The symbols move the nodes like this.
LT: w>RJ, b>RG, y>GF
LZ: w>TC, b>FR, y>DJ
TJ: w>CR, b>FS, y>NF
TC: w>CM, b>PM, y>LZ
JJ: w>FT, b>MB, y>BL
FB: w>SJ, b>JD, y>LD
DQ: w>TN, b>NF, y>FS
FR: w>HD, b>LZ, y>PM
MB: w>GF, b>JJ, y>JT
TH: w>JT, b>BG, y>CM
RJ: w>LH, b>RN, y>LT
TD: w>ZL, b>BZ, y>TB
HN: w>TB, b>LD, y>JD
LH: w>JD, b>SJ, y>RJ
QJ: w>ZQ, b>DM, y>JN
SJ: w>RN, b>LH, y>FB
QG: w>DM, b>ZQ, y>DS
JD: w>HN, b>FB, y>LH
HZ: w>BZ, b>ZL, y>SM
LD: w>FB, b>HN, y>LS
ZQ: w>SM, b>QG, y>QJ
HD: w>TG, b>DJ, y>FR
CM: w>TH, b>CQ, y>TC
DM: w>RH, b>QJ, y>QG
RN: w>RG, b>RJ, y>SJ
BZ: w>LS, b>TD, y>HZ
FT: w>BG, b>JT, y>JJ
RG: w>BL, b>LT, y>RN
JN: w>QJ, b>RH, y>RR
CQ: w>PM, b>CM, y>BG
BG: w>CQ, b>TH, y>FT
TB: w>TD, b>LS, y>HN
CR: w>RR, b>JH, y>TJ
RH: w>PQ, b>JN, y>DM
ZL: w>DS, b>HZ, y>TD
TG: w>NF, b>TN, y>HD
PM: w>FR, b>TC, y>CQ
JT: w>MB, b>FT, y>TH
PQ: w>JH, b>RR, y>RH
GF: w>LT, b>BL, y>MB
TN: w>DJ, b>TG, y>DQ
NF: w>TJ, b>DQ, y>TG
DJ: w>LZ, b>HD, y>TN
LS: w>LD, b>TB, y>BZ
JH: w>FS, b>CR, y>PQ
SM: w>HZ, b>DS, y>ZQ
RR: w>JN, b>PQ, y>CR
BL: w>JJ, b>GF, y>RG
DS: w>QG, b>SM, y>ZL
FS: w>DQ, b>TJ, y>JH

The rows follow the links: the fewer symbols apart two nodes are, the more alike their rows tend to be.

Each row, then its node:
[41, -35, 29, 7, 32, -39, 69, -51, -53, 32, 17, -6, -19, 27, 53, -22, -86, -2, -12, 8, -31, 39, 60, 21, -1, 75, -48, -9, -53, 5, -12, 29, -18, -26, -31, -43, -7, -10, -4, -35, -59, -13, -55, -33, -19, -45, -42, 18, -20, -7, 30, -16, -36, -49, 3, 29, 66, -19]; node FB
[1, -28, -29, -47, 110, -16, 60, 37, 45, 7, 22, 85, 40, 36, 9, 24, -3, -12, 4, -31, 79, -17, -16, -25, -7, -6, 31, 27, 6, -62, -15, 17, 45, -1, -44, 27, -33, -9, -46, 2, 10, -36, 50, 56, 30, 21, 13, -24, -8, -8, -7, -24, 12, -14, 64, 6, -49, 15]; node LZ
[-35, -2, 62, 46, 10, -53, 1, -14, -67, -9, -4, -58, 1, -39, 19, 15, -44, -27, 36, 12, -24, 83, 23, 59, -6, 12, -25, -11, -33, 2, 40, 12, -19, -39, -5, 23, 6, -66, 7, 37, -53, 39, -19, -17, -70, -39, -32, -4, -39, -14, 38, 10, 14, 20, -5, 16, 41, 52]; node JH
[24, 49, -41, 1, -70, 68, -59, 12, 68, -7, 8, 9, 8, 3, -51, -21, 71, 28, -36, 14, -11, -69, -15, -37, 0, -21, 7, 21, 61, 12, -4, -31, 15, 35, 52, 8, 15, 66, 14, -9, 63, 15, 10, -8, 52, 38, 22, -11, 35, 29, -64, 9, -11, 10, -27, -22, -40, -35]; node QJ
[34, -48, 37, 66, -87, 10, -26, -33, -17, -12, -15, -22, 0, 18, 17, -21, -13, -11, -49, -34, -47, -16, 6, 52, -5, 14, 0, -52, -10, 48, 15, 21, -56, 21, 20, -27, 46, -61, 48, -9, 1, 44, -86, -19, -36, -35, -2, 15, 52, -12, 29, 12, 28, 2, -65, 12, 72, 9]; node RJ
[-73, 50, -9, -5, 20, -5, -57, 41, -6, -33, -4, -32, -7, -79, -36, 34, 43, -14, 83, 29, 17, 32, -44, 19, -12, -67, 13, 8, 33, -19, 42, -33, 18, -6, 20, 58, -14, 6, -7, 67, 19, 20, 81, 3, -18, 15, 26, -10, -46, -7, -11, 7, 24, 28, 22, -6, -55, 54]; node BG
[-11, 78, -49, -47, 2, 20, -9, -8, 11, 11, 23, -41, -48, -15, -39, -13, 18, 41, 31, 70, -23, 1, 14, -55, 23, 12, -24, 56, 17, 16, -44, -47, 48, -11, 25, -10, -31, 119, -8, -14, 6, -29, 52, -33, 54, 24, 1, 17, -40, 34, -49, 1, -51, -24, 9, -3, -47, -44]; node DS
[5, -19, 60, 33, 50, -62, 35, -2, -57, -4, 5, -14, 21, -20, 55, 10, -46, -27, 27, -19, 10, 78, 22, 55, -20, 14, -23, -28, -55, -11, 45, 31, -34, -31, -32, 29, 7, -86, -8, 17, -41, 29, -29, 13, -68, -68, -11, 2, -29, -22, 48, -16, 31, 4, 25, 22, 40, 61]; node FS
[-37, 11, -34, -51, 45, 25, -20, 46, 43, -1, -12, 48, 7, -11, -30, 25, 52, 0, 12, -15, 66, -39, -55, -51, 15, -55, 60, 18, 24, -35, -9, -28, 37, 27, -15, 29, -26, 19, -27, 36, 46, -30, 74, 40, 65, 66, 37, -21, -4, 6, -22, 10, 20, 17, 15, -27, -79, -10]; node CM
[49, 11, -46, -47, 15, 38, 60, -20, 60, 34, 52, 35, -9, 60, -15, -29, -7, 49, -36, 21, -12, -38, 17, -42, -14, 62, -25, 42, 24, -6, -55, -3, 30, -14, -5, -12, -20, 84, -10, -69, 17, -49, 12, 1, 55, 3, -9, 8, 11, 35, -56, -27, -41, -67, 28, 8, -18, -56]; node TD
[21, -43, -19, -49, 114, -33, 83, 42, 21, 26, 23, 87, 46, 31, 41, 20, -17, -14, 2, -42, 70, -4, -4, -12, -14, 2, 8, 21, -7, -65, -7, 23, 19, -13, -55, 19, -39, -30, -37, -6, -4, -37, 34, 57, 0, -5, 3, -32, -9, -6, 2, -30, 18, -17, 71, 10, -30, 40]; node DJ
[42, 19, 2, -26, 96, -9, 105, -15, -10, 44, 40, 29, 28, 40, 41, 2, -39, 3, -21, 18, 26, 1, 71, -44, -2, 70, -22, 60, -32, -25, -21, -10, 54, -26, -53, -4, -44, 22, -47, -15, -47, -40, -4, 13, 13, -31, -30, -23, -23, 32, -1, -15, -39, -25, 41, 0, -22, -29]; node RN
[-53, -49, 24, 14, 0, -54, -42, 16, -47, -32, -46, -24, -16, -36, 19, 21, -24, -49, 42, -38, 17, 50, -55, 59, 14, -61, 26, -59, -40, 3, 29, 41, -52, 6, -9, 8, 25, -76, 17, 48, -12, 26, -5, 16, -44, 11, 8, -1, -18, -49, 66, 7, 41, 34, -4, 11, 32, 62]; node FR
[89, -39, -20, -17, -3, 6, 72, -33, 35, 37, 37, 50, 0, 77, 36, -36, -27, 15, -77, -21, -16, -27, 44, -1, -25, 69, -37, 10, 10, -9, -29, 38, -15, -9, 3, -28, 10, 15, 9, -86, -1, -29, -49, 0, -5, -19, -6, 10, 51, 15, -17, -19, -22, -71, 6, 24, 40, -37]; node HN
[-5, -22, 17, 22, -91, -13, -55, -42, -36, -13, -17, -77, -62, -20, -18, -19, -28, 2, 15, 31, -72, 43, 0, 49, 2, -3, -48, -43, -25, 54, -3, 22, -45, -6, 41, -34, 37, 4, 60, -43, 6, 20, -31, -55, -33, -23, -7, 41, -2, -20, 12, 11, -20, -17, -35, 25, 60, 2]; node BZ

Each walk starts at a row. The symbols on each line, taken left to right, move it on to the next node.
Each answer is a row, close to the row of the node it stands for.
---
[-1, 66, -18, -33, 94, 1, 54, 21, 33, 25, 36, 26, 46, -9, -17, 18, 25, 16, 16, 34, 46, -5, 39, -55, -12, 36, -3, 68, 25, -37, 15, -40, 72, -34, -13, 36, -57, 53, -59, 19, -18, -35, 47, 21, 17, -10, -6, -28, -36, 49, -41, -16, -28, -6, 52, -10, -77, -1]
y w w
[-27, 84, -12, -18, 70, 12, 6, 46, 43, -2, 31, 12, 38, -42, -36, 30, 36, 18, 45, 33, 37, 6, 3, -39, -13, -7, 8, 68, 31, -45, 19, -38, 67, -19, -5, 64, -38, 44, -45, 39, 14, -12, 66, 10, 10, 1, 3, -38, -35, 37, -53, -10, 1, 12, 47, -20, -82, 21]
w y b
[-54, 15, 4, 15, -74, 31, -121, 10, -6, -37, -51, -36, -14, -45, -39, 4, 49, -13, 10, -2, -18, -25, -49, 4, 27, -71, 41, -29, 18, 34, 7, -28, -19, 42, 28, -4, 32, -5, 29, 56, 30, 26, 1, -7, 25, 51, 20, 0, 8, -22, 16, 39, 21, 71, -56, -27, -11, -7]
---
[58, -56, 26, 41, -74, 7, 12, -40, 4, 14, 8, 5, 16, 61, 42, -30, -36, -10, -78, -36, -43, -11, 23, 46, -14, 37, -34, -54, 2, 24, 2, 39, -59, -3, 7, -39, 50, -54, 36, -47, 0, 16, -86, -10, -42, -31, -7, 5, 56, -17, 18, -5, 10, -32, -41, 15, 76, -5]
y w b
[60, -10, 13, -6, 69, -44, 106, -40, -22, 29, 32, 9, 18, 42, 55, -18, -64, 0, -17, 12, 1, 26, 62, -23, 10, 86, -35, 22, -42, -16, -25, 21, 13, -30, -54, -29, -35, 5, -20, -30, -60, -36, -31, 8, -3, -49, -43, 11, -24, 18, 19, -12, -34, -32, 30, 19, 30, -24]
w w
[19, 35, -19, -22, 100, 0, 88, 7, 15, 41, 44, 44, 47, 21, 24, 12, -11, 15, 2, 16, 35, -10, 50, -54, -12, 61, -3, 57, -13, -35, 4, -20, 59, -23, -42, 14, -49, 43, -49, -6, -29, -21, 23, 18, 18, -30, -26, -17, -39, 41, -29, -23, -28, -17, 51, 0, -44, -24]
---
[44, -51, -14, 0, 33, 26, 60, -3, 33, 28, -15, 91, 55, 82, 49, -6, -3, -17, -73, -60, 43, -71, -7, -30, 19, 29, 52, -3, -7, -15, -26, 6, -11, 32, -46, -33, -1, -29, -19, -6, -9, -23, -29, 45, 43, 15, 7, -12, 53, -5, 26, -11, 16, -2, -9, -13, 1, -42]
y y w y
[-3, -95, 13, 9, 22, -49, 25, -8, -38, 0, -31, 45, 6, 29, 69, 8, -41, -46, -17, -72, 28, 2, -21, 39, 14, -8, 39, -44, -50, -10, -2, 48, -36, 21, -42, -32, 6, -100, 2, 24, -31, 1, -34, 33, -18, 8, -1, 1, 20, -56, 70, 2, 38, 4, -28, 0, 45, 19]
y y w
[-29, -85, 28, 25, 3, -61, -7, 0, -51, -18, -42, 11, -1, -6, 41, 18, -39, -57, 8, -57, 24, 39, -33, 49, 10, -36, 32, -68, -49, 8, 4, 42, -66, 7, -28, -9, 13, -88, 17, 29, -24, 14, -15, 27, -37, 8, 6, 13, -3, -49, 70, 16, 40, 24, -18, 4, 36, 52]
---
[37, -79, 7, -6, 38, -9, 63, -14, -8, 30, -31, 76, 30, 69, 64, 5, -27, -39, -54, -87, 42, -27, -13, 1, 15, 8, 51, -30, -41, -19, -20, 46, -34, 34, -47, -36, 1, -63, -12, 4, -22, -19, -35, 40, 16, 8, -1, -4, 34, -29, 62, -6, 30, 1, -8, -14, 20, -14]
y y w b
[24, -57, 2, -9, 104, -52, 94, 4, -9, 25, 28, 63, 36, 31, 47, 22, -47, -23, 15, -41, 71, 39, 10, 18, -25, 21, -6, 0, -24, -61, 19, 48, -4, -26, -54, 26, -18, -68, -33, -4, -26, -22, 1, 43, -33, -34, -10, -22, -9, -3, 22, -23, 18, -21, 66, 17, 11, 48]
y y w
[12, -59, 38, 13, 73, -66, 65, 18, -24, 19, 18, 16, 45, 12, 49, 15, -53, -30, 17, -30, 41, 59, 16, 45, -20, 22, -27, -11, -40, -27, 44, 46, -25, -26, -48, 25, 5, -86, -24, 8, -32, 8, -18, 30, -56, -48, -16, -10, -15, -2, 35, -20, 33, -14, 33, 22, 25, 63]
---
[-58, 28, -3, -1, -43, 42, -108, 30, 10, -32, -53, -13, -12, -46, -40, 17, 58, -1, 11, -4, 8, -35, -51, -11, 26, -78, 56, -24, 23, 25, -9, -43, 6, 39, 16, 13, 9, 14, 14, 52, 39, 24, 37, -1, 45, 79, 29, -3, 6, -18, -14, 33, 22, 65, -50, -27, -51, -7]
b b w w
[-29, 3, 21, 52, -97, 22, -107, -10, -16, -29, -61, -35, -12, -27, -7, -6, 36, -10, -11, -15, -40, -10, -41, 29, 19, -45, 25, -49, 11, 44, 24, -12, -35, 34, 28, -3, 43, -45, 28, 44, 17, 40, -40, -12, -11, 42, 15, 19, 27, -31, 30, 28, 32, 56, -75, -22, 20, 2]
w y w
[-4, -30, 45, 59, -118, 15, -77, -14, -14, -16, -40, -43, -7, 2, 8, -16, 25, -10, -36, -31, -55, -7, -10, 52, 5, -29, 14, -62, 9, 44, 26, 9, -57, 28, 29, -23, 55, -51, 30, 18, 4, 54, -68, -20, -31, 5, 7, 18, 35, -18, 42, 27, 27, 24, -66, -8, 60, 1]
---
[-35, 29, 58, 40, -22, -45, -30, -16, -75, -21, -18, -95, -14, -73, -5, 21, -33, -17, 59, 32, -42, 73, 26, 50, -1, -6, -30, -11, -42, 21, 41, -9, -5, -23, -1, 15, 15, -35, 14, 41, -41, 46, -15, -44, -59, -39, -30, 5, -48, -13, 41, 16, -5, 45, -13, 7, 26, 32]
b w b
[-62, 60, 35, 32, -24, -18, -57, -23, -65, -20, -14, -105, -42, -92, -31, 6, -8, -9, 67, 66, -56, 82, 17, 15, 8, 2, -22, 6, -23, 41, 29, -31, 13, -22, 19, 0, 4, 16, 14, 40, -34, 26, 4, -46, -33, -16, -21, 17, -53, 1, 15, 24, -16, 45, -12, -2, 17, 15]
b w w
[-9, 48, -28, 1, -97, 62, -83, -8, 61, -24, 0, -23, -17, -17, -60, -15, 61, 27, -6, 53, -45, -40, -21, -3, -11, -29, -12, 0, 57, 31, 2, -33, -8, 17, 70, 3, 25, 68, 34, -22, 54, 14, 2, -18, 14, 22, 25, 9, 29, 26, -44, 8, -5, 4, -30, -12, -18, -21]
---
[-69, -19, 27, 13, -12, -51, -70, 30, -55, -49, -42, -39, -25, -70, -18, 33, -4, -25, 63, -23, 22, 54, -50, 54, -4, -89, 19, -50, -12, 2, 34, 23, -34, -11, 8, 28, 21, -59, 14, 53, 9, 33, 31, 8, -34, 13, 12, -5, -40, -37, 37, 16, 39, 31, -15, 3, 6, 77]
w y b
[-15, 4, -43, -50, 79, 3, 33, 48, 29, 7, 1, 77, 24, 21, -14, 25, 25, -5, 15, -27, 77, -47, -36, -43, 13, -34, 49, 34, 15, -47, -22, -1, 40, 15, -28, 16, -35, 13, -43, 14, 31, -39, 78, 53, 64, 40, 29, -26, -2, 9, -18, -15, 0, 10, 50, -12, -75, 3]
y w w w
[-52, 22, -37, -30, 0, 32, -57, 42, 30, -20, -36, 21, 1, -23, -32, 21, 58, 4, 12, -8, 37, -42, -60, -44, 21, -74, 64, 9, 37, 1, -25, -37, 31, 39, 5, 22, -21, 30, -12, 50, 37, -18, 70, 13, 64, 78, 39, -13, -5, -4, -20, 19, 21, 39, -2, -21, -74, -17]
---
[6, -32, 37, 19, -49, -36, -17, -45, -68, -6, -11, -64, -59, -6, 8, -31, -56, -2, -3, 14, -70, 59, 16, 47, -8, 24, -49, -36, -34, 32, -18, 36, -57, -18, 16, -29, 26, -6, 50, -38, -31, 11, -41, -57, -43, -44, -32, 37, -9, -25, 23, -1, -16, -28, -20, 27, 81, -2]
w w y
[30, -33, 38, 2, -10, -53, 37, -54, -59, 11, 1, -43, -35, 21, 35, -11, -82, -8, -12, 3, -48, 52, 35, 40, 1, 53, -46, -16, -44, 33, -14, 42, -32, -26, -8, -40, 8, -13, 27, -42, -50, -6, -62, -37, -31, -43, -34, 25, -13, -17, 32, 0, -28, -34, -7, 32, 85, -1]
y b b b
[75, -11, -34, -24, 13, 31, 75, -22, 58, 46, 44, 49, 2, 66, 10, -29, -17, 35, -49, -1, -11, -51, 43, -34, -20, 72, -50, 17, 22, -13, -34, 22, 7, -7, 0, -31, -5, 43, 9, -84, 19, -34, -32, 2, 20, -15, -4, -3, 31, 22, -35, -18, -43, -80, 18, 12, 9, -47]
